Here is a tiny trained network, its code and every weight. The questions are about switching its units off for an input and a target symbol, where a switched-off unit gives its printed mean instead of its output.

import numpy as np


def w(rows, s, z=0):
    codes = np.array(rows[::2]) - 128.0
    scale = np.full(codes.shape[1], s)
    scale[-1] = z or s
    return codes * scale


def f(y):
    return np.maximum(y, 0)


def softmax(a):
    e = np.exp(a - a.max(-1, keepdims=True))
    return e / e.sum(-1, keepdims=True)


def log_softmax(a):
    a = a - a.max(-1, keepdims=True)
    return a - np.log(np.exp(a).sum(-1, keepdims=True))


def net(x, mask):
    ids = ['αβγδεμπτψ'.index(c) for c in x.split()]
    T = len(ids)
    res = E[ids] + P[:T]
    u = 0
    for l in range(2):
        q, k, v = (res @ M[l].T for M in (Q, K, V))
        z = softmax(np.where(np.tri(T) > 0, q @ k.T / 2**0.5, -1e9)) @ v
        res = res + np.where(mask[u], z, O[l][:, -1]) @ O[l][:, :-1]
        u += 1
        y = f(res @ A[l][:, :-1].T + A[l][:, -1])
        res = res + np.where(mask[u : u + 16], y, B[l][:, -1]) @ B[l][:, :-1]
        u += 16
    return log_softmax(res[-1] @ U[:, :-1].T + U[:, -1])


Q, K, V, O, A, B = {}, {}, {}, {}, {}, {}
E = w([
[83,87,165,134,85,192,149,108,101,104],'α',
[109,84,203,138,111,214,166,128,82,79],'β',
[37,121,160,99,98,188,117,121,84,34],'γ',
[156,96,237,116,115,177,73,115,117,10],'δ',
[93,95,150,102,144,137,24,108,90,100],'ε',
[161,226,72,24,180,167,150,121,169,99],'μ',
[136,93,212,131,147,50,86,91,119,68],'π',
[71,97,166,87,22,161,109,174,79,206],'τ',
[13,101,38,138,179,128,168,199,103,116],'ψ',
],0.013)
P = w([
[116,231,19,255,76,207,101,27,119,118],'0',
[48,132,104,198,149,179,73,45,115,77],'1',
[106,121,121,164,162,173,61,86,47,92],'2',
[74,106,126,125,126,135,88,87,63,69],'3',
[79,113,147,122,137,129,122,112,65,76],'4',
[76,96,157,108,140,126,145,138,80,76],'5',
[77,88,156,87,134,125,144,172,93,74],'6',
[66,106,177,83,134,110,169,186,104,85],'7',
[86,118,208,88,156,103,202,193,115,123],'8',
[74,191,242,97,191,104,210,196,110,145],'9',
[80,168,242,95,210,134,219,214,147,155],'10',
],0.0063)
Q[0] = w([
[210,196,45,164,94,134,146,147,255,214],'L0H1',
[166,234,95,61,236,191,167,129,186,114],'L0H1',
],0.0085)
K[0] = w([
[93,86,117,254,122,167,32,16,77,106],'L0H1',
[179,252,75,246,86,149,133,46,172,141],'L0H1',
],0.0077)
V[0] = w([
[166,168,55,190,163,95,253,120,199,240],'L0H1',
[142,125,165,122,189,172,163,97,139,16],'L0H1',
],0.0063)
O[0] = w([
[222,59,46,81,30,70,150,87,50,133,2],'L0H1',
[139,221,108,230,53,148,126,206,254,114,168],'L0H1',
],0.0056,0.0089)
A[0] = w([
[168,132,83,114,112,8,137,133,140,103,3],'L0N1',
[113,98,134,164,156,154,83,92,98,100,180],'L0N2',
[179,97,198,143,117,54,38,82,212,72,154],'L0N3',
[93,118,55,147,214,108,196,120,129,137,155],'L0N4',
[155,99,193,137,153,89,137,94,108,123,128],'L0N5',
[56,147,147,148,158,116,175,170,107,197,177],'L0N6',
[74,102,93,81,66,165,150,123,52,158,188],'L0N7',
[164,155,86,127,173,150,99,97,140,100,100],'L0N8',
[104,80,85,169,131,204,143,159,150,130,146],'L0N9',
[183,148,78,114,119,166,125,2,124,122,102],'L0N10',
[35,102,156,147,94,135,119,132,155,63,149],'L0N11',
[79,142,93,147,59,121,88,171,138,180,90],'L0N12',
[77,164,235,131,124,170,166,125,124,153,132],'L0N13',
[130,197,148,125,115,147,129,144,136,207,121],'L0N14',
[230,184,51,119,79,96,195,78,154,192,92],'L0N15',
[93,118,60,111,211,134,173,149,113,142,116],'L0N16',
],0.0079,0.008)
B[0] = w([
[202,222,23,217,209,68,64,51,37,216,128],'L0N1',
[214,176,136,151,191,95,131,107,133,127,193],'L0N2',
[84,197,201,121,242,118,193,151,75,128,170],'L0N3',
[117,137,153,84,90,61,34,149,80,109,145],'L0N4',
[133,172,62,123,173,146,162,163,126,71,140],'L0N5',
[138,115,46,116,119,133,15,181,154,101,199],'L0N6',
[241,129,74,146,126,103,20,166,101,35,172],'L0N7',
[78,129,181,103,118,119,88,180,174,36,134],'L0N8',
[134,191,134,148,64,91,53,126,104,121,171],'L0N9',
[52,127,133,128,129,42,44,187,199,160,131],'L0N10',
[215,163,77,174,150,171,129,124,107,139,250],'L0N11',
[112,106,64,95,228,106,61,139,69,103,136],'L0N12',
[178,111,81,149,173,190,112,132,144,50,241],'L0N13',
[171,63,88,111,166,125,106,154,84,46,144],'L0N14',
[139,65,2,198,167,116,46,202,97,155,131],'L0N15',
[99,109,127,123,108,66,49,152,77,103,143],'L0N16',
],0.0071,0.015)
Q[1] = w([
[85,188,135,159,140,181,92,157,254,116],'L1H1',
[51,96,134,77,49,82,186,50,232,211],'L1H1',
],0.0084)
K[1] = w([
[119,118,166,90,204,167,205,134,212,127],'L1H1',
[172,136,134,253,149,132,137,57,60,129],'L1H1',
],0.0067)
V[1] = w([
[125,209,240,81,168,145,212,76,160,96],'L1H1',
[25,128,127,74,200,1,127,148,108,172],'L1H1',
],0.0075)
O[1] = w([
[73,199,116,30,107,228,116,211,246,81,10],'L1H1',
[255,209,158,55,137,92,130,189,77,210,52],'L1H1',
],0.009,0.014)
A[1] = w([
[141,68,152,170,90,98,149,97,103,169,64],'L1N1',
[138,102,120,139,138,130,125,69,117,168,24],'L1N2',
[181,130,98,99,127,163,147,125,101,78,190],'L1N3',
[18,118,96,144,151,179,148,154,148,114,20],'L1N4',
[91,147,124,111,169,86,106,142,108,100,169],'L1N5',
[169,140,174,120,136,134,112,155,118,180,75],'L1N6',
[135,185,134,116,104,149,98,184,141,145,90],'L1N7',
[120,110,89,153,138,143,87,119,89,132,1],'L1N8',
[70,78,130,185,126,136,130,81,119,104,14],'L1N9',
[203,155,135,144,143,103,113,133,112,120,197],'L1N10',
[82,139,140,189,87,87,118,103,206,159,207],'L1N11',
[96,128,84,105,143,120,129,153,117,118,232],'L1N12',
[99,126,191,140,144,129,151,163,82,108,165],'L1N13',
[68,97,164,152,2,121,172,88,124,163,223],'L1N14',
[74,109,133,86,89,174,148,65,140,117,62],'L1N15',
[195,175,151,79,121,127,113,132,136,101,244],'L1N16',
],0.0096,0.0037)
B[1] = w([
[113,153,151,101,164,104,111,155,173,107,239],'L1N1',
[89,128,170,111,107,61,121,187,143,100,198],'L1N2',
[80,109,126,140,134,55,141,110,167,154,193],'L1N3',
[181,123,134,199,95,139,163,128,94,142,240],'L1N4',
[127,119,127,144,97,178,143,107,126,142,188],'L1N5',
[169,138,106,152,80,108,127,157,113,75,157],'L1N6',
[130,128,106,99,194,121,184,148,93,161,173],'L1N7',
[142,155,145,125,169,118,149,130,169,138,239],'L1N8',
[165,119,99,71,121,178,163,120,116,171,248],'L1N9',
[89,97,133,116,108,124,146,142,118,137,252],'L1N10',
[159,189,78,37,99,24,152,145,193,99,152],'L1N11',
[127,127,139,173,104,99,106,125,138,130,161],'L1N12',
[141,135,62,124,88,109,103,112,178,105,166],'L1N13',
[163,91,117,1,82,92,145,221,166,75,131],'L1N14',
[78,38,142,99,149,96,186,197,67,84,153],'L1N15',
[86,100,95,108,89,138,131,122,119,181,171],'L1N16',
],0.0095,0.023)
U = w([
[36,128,131,110,89,130,157,118,134,123,239],'α',
[135,198,135,120,174,153,182,169,144,197,161],'β',
[143,170,133,165,132,102,151,157,125,125,1],'γ',
[62,79,115,90,201,164,156,102,76,100,166],'δ',
[162,124,142,72,120,180,203,169,31,156,79],'ε',
[96,166,98,98,117,110,134,120,197,90,107],'μ',
[183,192,157,179,114,155,58,93,185,73,183],'π',
[182,138,110,187,84,157,181,91,64,218,93],'τ',
[1,99,141,161,87,133,129,139,155,35,128],'ψ',
],0.0049,0.0043)

Each question gives the input, a string of symbols that net reads in full, and the target symbol t.
The units are the heads (2 rows each of Q, K, V and O) and the neurons (one row each of A and B). Each row of codes is followed by its name. A weight is (code - 128) times the scale printed after its matrix; where a second scale follows, it is the last column's (O, A, B and U).
mask holds one flag per unit, layer by layer, with each layer's heads first. A switched-off unit (its flag False) gives its mean, the last column of its rows in O or B, instead of its output. The means were averaged over made-up inputs and are rounded, as every weight is.
A unit's drop is (log p(t) with every unit on - log p(t) with that unit switched off) / (log p(t) with every unit on - log p(t) with every unit switched off).
The circuit of an input: a set's keep is (log p(t) with only the set's units on - log p(t) with every unit switched off) / (log p(t) with every unit on - log p(t) with every unit switched off). Starting from the 12 units with the biggest drops (on a tie, the unit counted first), units are removed one at a time, each time the one whose removal leaves the highest keep (on an exact tie, the one counted first), for as long as the keep stays at least 0.8.
circuit, biggest first: the units of the circuit, biggest drop first
top k neurons: the k neurons with the biggest drops, biggest first
k most important neurons of layer l: the k neurons of layer l with the biggest drops, biggest first
input ψ γ γ β α γ ε μ γ γ, target τ: circuit, biggest first => L1N1, L1N2
input ψ γ μ δ, target τ: 4 most important neurons of layer 0 => L0N11, L0N13, L0N10, L0N6
input τ ψ π δ β α γ γ μ α, target ε: top 3 neurons => L0N11, L0N13, L0N16
input ψ ε μ ε β β, target τ: circuit, biggest first => L1N1
input τ δ π β β, target β: top 4 neurons => L0N9, L0N11, L0N3, L0N7
input π π ε β, target β: top 2 neurons => L0N3, L0N9
input δ ε β τ γ δ δ δ γ, target ψ: 2 most important neurons of layer 0 => L0N7, L0N3
input β δ α β, target ψ: top 2 neurons => L1N15, L0N7
input ψ β ε α ε γ β α γ ε π, target β: circuit, biggest first => L0N3, L1H1, L0N11, L0N7
input τ τ γ δ, target δ: circuit, biggest first => L1N9, L1H1, L0N3
input τ τ γ α, target δ: 2 most important neurons of layer 1 => L1N9, L1N4
input δ δ ψ μ γ τ α γ π τ, target π: 2 most important neurons of layer 0 => L0N3, L0N7
input γ δ π β π δ τ γ γ π, target β: top 2 neurons => L0N7, L0N3
input γ γ α α γ π δ α α, target ψ: circuit, biggest first => L1H1
input ψ δ γ π τ β γ γ γ, target τ: top 4 neurons => L1N4, L1N9, L1N1, L0N7
input γ π ε, target β: 4 most important neurons of layer 0 => L0N3, L0N7, L0N9, L0N2
input ψ γ μ π π β ψ τ π, target τ: 3 most important neurons of layer 0 => L0N11, L0N13, L0N10
input π γ τ ε δ α β, target ψ: 2 most important neurons of layer 0 => L0N7, L0N9
input ψ δ π α, target β: 2 most important neurons of layer 1 => L1N7, L1N10
input ε δ δ γ δ, target ψ: circuit, biggest first => L1H1
input π α ε δ ε ε γ γ, target π: top 3 neurons => L0N9, L0N11, L0N3
input δ δ α π τ ψ τ, target γ: top 2 neurons => L0N4, L0N7
input γ γ τ δ α β τ ε, target δ: 2 most important neurons of layer 1 => L1N9, L1N4
input ε τ γ δ δ γ π ε, target β: top 2 neurons => L0N3, L1N7
input τ τ τ α μ, target ε: 2 most important neurons of layer 0 => L0N13, L0N11
input μ ψ γ γ α, target γ: top 2 neurons => L0N15, L0N10
input γ ψ γ, target γ: top neuron => L1N1
input γ δ ψ τ γ α δ δ, target ψ: top 2 neurons => L0N7, L1N15
input γ δ γ τ γ μ, target ψ: top 4 neurons => L1N9, L0N3, L1N8, L0N14
